Below is a small trained network, with its code and all its weights. Each question gives an input and a class and asks what happens when units are switched off, that is, made to give their printed mean instead of their output.

import numpy as np


def w(rows, s, z=0):
    codes = np.array(rows[::2]) - 128.0
    scale = np.full(codes.shape[1], s)
    scale[-1] = z or s
    return codes * scale


def f(y):
    return np.maximum(y, 0)


def log_softmax(a):
    a = a - a.max(-1, keepdims=True)
    return a - np.log(np.exp(a).sum(-1, keepdims=True))


def net(x, mask):
    res = np.array(x, float).reshape(1, 8) / 4 @ E
    y = f(res @ A[0][:, :-1].T + A[0][:, -1])
    res = res + np.where(mask, y, B[0][:, -1]) @ B[0][:, :-1]
    return log_softmax(res[-1] @ U[:, :-1].T + U[:, -1])


A, B = {}, {}
E = w([
[205,252,164,151,222,114,186],'x0',
[85,153,254,92,96,235,157],'x1',
[183,16,218,205,158,120,96],'x2',
[127,119,128,122,136,121,135],'x3',
[136,122,126,115,132,122,140],'x4',
[172,127,79,75,186,221,47],'x5',
[122,127,129,126,125,132,136],'x6',
[129,131,126,131,134,132,126],'x7',
],0.0074)
A[0] = w([
[141,102,1,164,170,22,105,25],'N1',
[93,179,54,76,102,138,144,9],'N2',
[170,95,186,191,153,140,95,134],'N3',
[92,206,46,127,97,113,130,127],'N4',
[142,121,95,61,202,195,39,92],'N5',
[71,208,83,55,111,126,155,82],'N6',
[33,52,90,106,57,139,84,65],'N7',
[75,189,103,67,99,131,148,4],'N8',
[58,21,97,87,21,120,70,45],'N9',
[64,137,167,174,57,11,210,82],'N10',
],0.007,0.0025)
B[0] = w([
[2,126,138,102,124,184,177,245],'N1',
[158,78,150,159,148,115,85,191],'N2',
[104,104,160,131,162,103,107,194],'N3',
[150,88,168,112,144,100,108,213],'N4',
[172,136,55,163,80,157,149,215],'N5',
[124,68,152,157,162,107,94,215],'N6',
[153,185,164,145,162,96,181,234],'N7',
[117,80,164,143,154,120,70,183],'N8',
[156,187,136,128,149,68,155,254],'N9',
[195,97,63,155,65,189,122,231],'N10',
],0.0095,0.0068)
U = w([
[129,131,123,107,134,123,134,253],'0',
[124,138,127,120,132,121,125,233],'1',
[132,54,155,141,173,87,69,15],'2',
[163,248,132,127,175,74,176,43],'3',
[180,116,58,141,64,186,133,32],'4',
[16,142,149,92,125,190,160,126],'5',
],0.011,0.0059)

Each question gives the input, the list of numbers given to net, and the class t.
The units are the neurons (one row each of A and B). Each row of codes is followed by its name. A weight is (code - 128) times the scale printed after its matrix; where a second scale follows, it is the last column's (A, B and U).
mask holds one flag per neuron, in row order. A switched-off neuron (its flag False) gives its mean, the last column of its row in B, instead of its output. The means were averaged over made-up inputs and are rounded, as every weight is.
A unit's drop is (log p(t) with every unit on - log p(t) with that unit switched off) / (log p(t) with every unit on - log p(t) with every unit switched off).
The circuit of an input: a set's keep is (log p(t) with only the set's units on - log p(t) with every unit switched off) / (log p(t) with every unit on - log p(t) with every unit switched off). Starting from all 10 units, units are removed one at a time, each time the one whose removal leaves the highest keep (on an exact tie, the one counted first), for as long as the keep stays at least 0.8.
circuit, biggest first: the units of the circuit, biggest drop first
unit that matters most: the unit with the biggest drop
k most important neurons: the k neurons with the biggest drops, biggest first
drop when u is switched off: that unit's drop, to one decimal
input [4,-8,-5,-2,5,-2,-8,-5], class 5: most important neuron -> N1
input [6,-6,3,-7,6,-7,1,0], class 1: circuit, biggest first -> N1; N9
input [8,3,-8,-7,-7,-2,-6,0], class 2: 2 most important neurons -> N6; N8
input [-4,-4,-7,-4,4,2,-7,-1], class 2: circuit, biggest first -> N2; N6
input [-3,6,-2,-4,0,8,-1,0], class 4: 2 most important neurons -> N5; N1
input [-8,-6,-4,2,1,7,6,1], class 3: circuit, biggest first -> N9; N7
input [-7,0,-2,-1,4,3,-5,1], class 3: circuit, biggest first -> N9; N7
input [-3,-5,-2,1,5,-6,-4,1], class 4: 2 most important neurons -> N10; N3
input [-3,-4,-2,-3,3,-6,-1,5], class 4: 2 most important neurons -> N10; N3
input [-2,7,-5,7,7,8,1,-1], class 4: 2 most important neurons -> N5; N1
input [2,-5,2,-1,4,4,-2,-6], class 5: 3 most important neurons -> N1; N10; N9
input [4,-3,7,-7,1,8,-7,-8], class 4: 2 most important neurons -> N5; N6
input [3,7,0,2,2,8,2,6], class 4: 2 most important neurons -> N5; N1
input [5,-5,-1,-4,-3,-8,-6,0], class 4: circuit, biggest first -> N10
input [-3,8,7,-1,-3,-8,3,1], class 4: 2 most important neurons -> N10; N1
input [-1,1,-8,-1,2,7,2,7], class 2: drop when N5 is switched off -> -0.1
input [-6,-8,3,-7,1,-5,0,7], class 5: drop when N10 is switched off -> -0.1
input [1,1,3,-5,2,-6,4,4], class 4: drop when N1 is switched off -> 0.1
input [2,-2,-6,5,4,6,-4,3], class 2: 2 most important neurons -> N6; N2
input [-3,3,-8,-7,2,-6,-8,5], class 2: circuit, biggest first -> N6; N8; N2
input [4,4,-6,6,8,-8,5,7], class 0: unit that matters most -> N5
